Rows, each with roughly how far along a hidden order it lies (0 to 15)
In the rows, zero is written as 128.
[135 117 143 129 109 158 143 133  70 118 128 122 156 150 170 134 135  35
 106  97 127 109 144 150  76 165 172 165 185  54 126 141  92 135  92 161
 103 146 164 107 190  51 159  94 140 157 119 101 156 105 142  84 163 112
  69  73 108 163 139 134  61 146 151 135  61 153 111 189  55  83 187 114
 186  95 187  90  75  86 142 146 154 138  89 126 120 162  66 145 169 119
 206 156 149  81  83  98 128 192 105 118 107 144 134  59 132 109 183 144
 104 126 139  91 146  75 116 131 107  89  91 147 100 167 115 121 162 146
 133 134  96 111 177 129 149 114  85 157 157 138 133 204  80 124 111 111
 116  77  45  64 144 100]
15
[125 127 133 112 122 140 126 139 129 130 139 120 137 129 130 130 143 123
 127 127 119 120 106 135  93 120 168 123 114 128 154 136 113 135 151 123
 138 134 138 118 115 112 140 153 117 103 135 128 124 106 138 130 139 103
 126 122 122 118 131 127 113 145 133 128 124 125 131 115 160  97 128 139
 146 148 157 107 127 123 132 126 138 140 141 154 143 108 142 120 132 143
 123 137 151 119 143 125 138 144 110 116 125 112 140 137 130 133 150 116
 135 102 107  92 108 149  85 135 124 119 130 137 133 114 142 100 140 140
 102 137 101 113 129 137 130 134 146 143 125 145 128 113 149 123 115 111
 140 120 136 126 124 129]
0
[148 116 140 124 119 146 139 129  66 120 110 120 153 143 170 116 136  17
 101  96 113 108 160 148 106 163 160 146 202  61 124 159 107 154  94 172
 104 138 168 121 186  61 182  98 147 162 119  92 151  91 135  79 162 107
  70  72 120 180 151 138  58 141 145 153  69 168 121 185  58  82 173 115
 192 100 168 101  76  87 146 141 163 157  99 132 124 158  64 152 163 107
 209 156 137  85 101  84 144 210 108 121 108 142 131  67 134 101 185 142
 104 133 138  99 153  87 116 148 105  91  86 147  97 157 112 122 159 144
 138 120  99 125 183 117 136 107  84 166 164 120 139 197  80 122 112 115
 130  84  43  71 148 112]
8
[137 130 129 128 133 124 130 130 123 134 117 127 126 138 129 131 125 123
 117 122 134 134 125 133 134 132 138 132 123 139 122 119 129 101 134 129
 124 129 123 148 126 136 129 127 142 119 128 111 140 123 141 143 121 121
 143 120 136 124 133 127 113 143 120 130 141 128 121 119 135 142 114 134
 150 130 131 136 146 122 128 132 130 128 136 127 122 132 121 127 122 127
 118 132 129 122 138 127 134 121 136 126 134 128 129 126 126 123 129 123
 114 145 129 120 117 133 123 123 134 138 123 148 129 129 125 117 149 129
 126 129 126 126 138 120 132 122 134 141 121 132 123 119 117 113 122 123
 144 125 135 152 129 131]
11
[142 122 139 124 124 138 136 135  72 127 121 115 151 139 166 114 133  26
  95 104 110 114 162 156 101 160 176 135 201  52 122 171  95 146 103 155
 108 135 173 119 187  70 175  93 141 169 101  90 155  85 136  95 153 109
  83  85 126 190 143 142  62 145 143 158  78 166 132 188  51  83 177 105
 182 100 145 102  81  87 150 140 161 151 108 125 125 153  63 157 169 104
 210 159 146  92 103 108 143 209 105 126 110 146 135  77 135 110 185 148
 106 132 133 103 155 103 130 143 106  88  77 148 105 158 111 125 158 136
 151 110 111 129 194 122 136  98  79 161 163 116 136 214  94 129 113 129
 123  93  51  72 161 111]
7
[100 137 138 135 140 118 108 160 125 178 158 113 111 107  87 161 108 186
  86 179 107 142 126 146 128 129 100  81 141 116 133 150 133 111 136 115
 105 147 149 169 132 137 130 117 138 124 136 111 122 117 157 157 143 154
 162 102 169 122 146 141 131 136 130 133 144  96 164 124  94 138 175 118
 144 124 142 152 116 108 123 102 100 139 132 108 121 136 114 137 115 109
 113 130 100 170 155 133 147 148 105 136 154 143 122 154 139 128 127 133
 114 122 150 153 134 137 129 164 141 115 128 140  89 124 108  73 118 103
 156 120 162 131 128 145 133  85 126 108 145 132 137 172 117 148 105 156
 127 152 140 103 146 105]
3
[142 114 142 127 110 155 143 129  70 109 107 121 160 149 180 134 135  48
 109  86 120 106 146 144  91 173 164 163 193  55 123 138  97 146  92 166
 105 147 165 106 184  50 165  93 156 153 127  93 146 102 162  76 168 106
  59  67 102 167 134 131  55 140 147 140  62 165 108 188  58  82 180 120
 193  96 188  90  73  86 137 152 153 146  93 132 121 161  76 144 163 113
 213 149 139  82  94  85 134 198 110 113 104 140 128  50 127  98 188 135
 103 128 139  93 149  73 109 131 109 100  89 144  96 163 119 121 166 154
 128 135  94 113 174 119 148 122  87 161 162 128 138 192  74 119 114 119
 127  83  48  63 140 108]
12
[123 124 136 113 130 139 124 132 132 131 140 119 130 130 125 128 137 127
 116 141 123 127 112 135 105 126 165 117 133 116 143 141 117 129 140 111
 135 130 137 134 116 115 141 148 114 108 128 139 131 110 132 131 136 111
 128 113 132 117 123 128 128 145 126 128 128 123 141 109 163 112 128 131
 134 135 150 117 124 125 133 122 133 147 139 149 139 113 139 122 134 136
 122 147 146 127 139 140 133 140 111 121 130 117 137 136 126 130 159 115
 131 115 111 105 118 144 101 143 123 132 127 135 127 114 138  98 143 131
 107 135 116 124 136 139 128 124 142 136 121 136 125 127 144 124 113 112
 134 129 140 126 131 134]
5
[137 135 129 132 126 128 137 127 116 134 114 126 127 127 125 124 132 141
 120 114 131 131 113 129 124 134 130 132 127 137 123 118 126 110 133 136
 124 131 125 146 137 134 124 132 132 126 133 110 142 129 142 130 125 122
 147 122 147 128 135 131 108 144 123 124 121 125 116 115 145 135 117 129
 141 128 122 139 146 124 120 131 126 133 137 127 122 130 108 126 128 134
 113 135 119 122 144 132 138 120 133 124 136 123 126 118 125 115 126 129
 118 140 135 126 121 134 124 126 131 140 121 149 122 133 121 116 149 128
 127 133 134 122 135 119 130 125 130 141 123 131 123 125 117 111 129 134
 146 124 136 139 132 132]
6
[159 130 114 144 178 124 195 183  65 151 177  87 161 132 137 224 140  53
 113  89 208 160  66 180 238 207 115 158 132 129 151 136 131  31 173  55
 117 156  66 106  58 132 219  98 144 115  34 129 188 119 120 126  72 124
 122 110 145 195  40 110  65  79 129  96 144 183 128 197 169  96 182 145
  66 154 141 134 125 173 143 180 124 204 139 153 128 165 170 170  94 174
 186 136 159  83  78 120 108 103 116 151 131  89 117  98 182 148 213 177
 144 105 100 161  73  44 154 194  83  66 151  88 115 163 148 255  29 138
 165 168 136  94  86 170 181 116 115 121 151  94 110  75 141 138 115   5
 148  84 107  66 150 173]
14
[163 126 113 146 167 133 201 170  61 138 159  94 174 131 141 232 142  50
 122  73 203 157  60 165 231 212 103 175 115 130 150 118 133  40 154  49
 115 166  62 100  62 116 219  92 154 110  48 131 167 125 118 106  86 116
 106 100 136 188  42 103  59  68 138  93 133 177 113 203 174  92 183 160
  76 151 159 129 121 167 131 190 128 203 131 162 126 167  92 161  89 176
 183 132 152  79  71  98 107  99 124 150 127  82 110  79 165 137 213 167
 138 100 105 150  68  15 141 181  77  76 159  80 104 164 148 255  24 151
 149 190 120  84  90 164 183 124 118 123 150  99 115  69 129 132 110  13
 156  74 109  56 134 169]
11
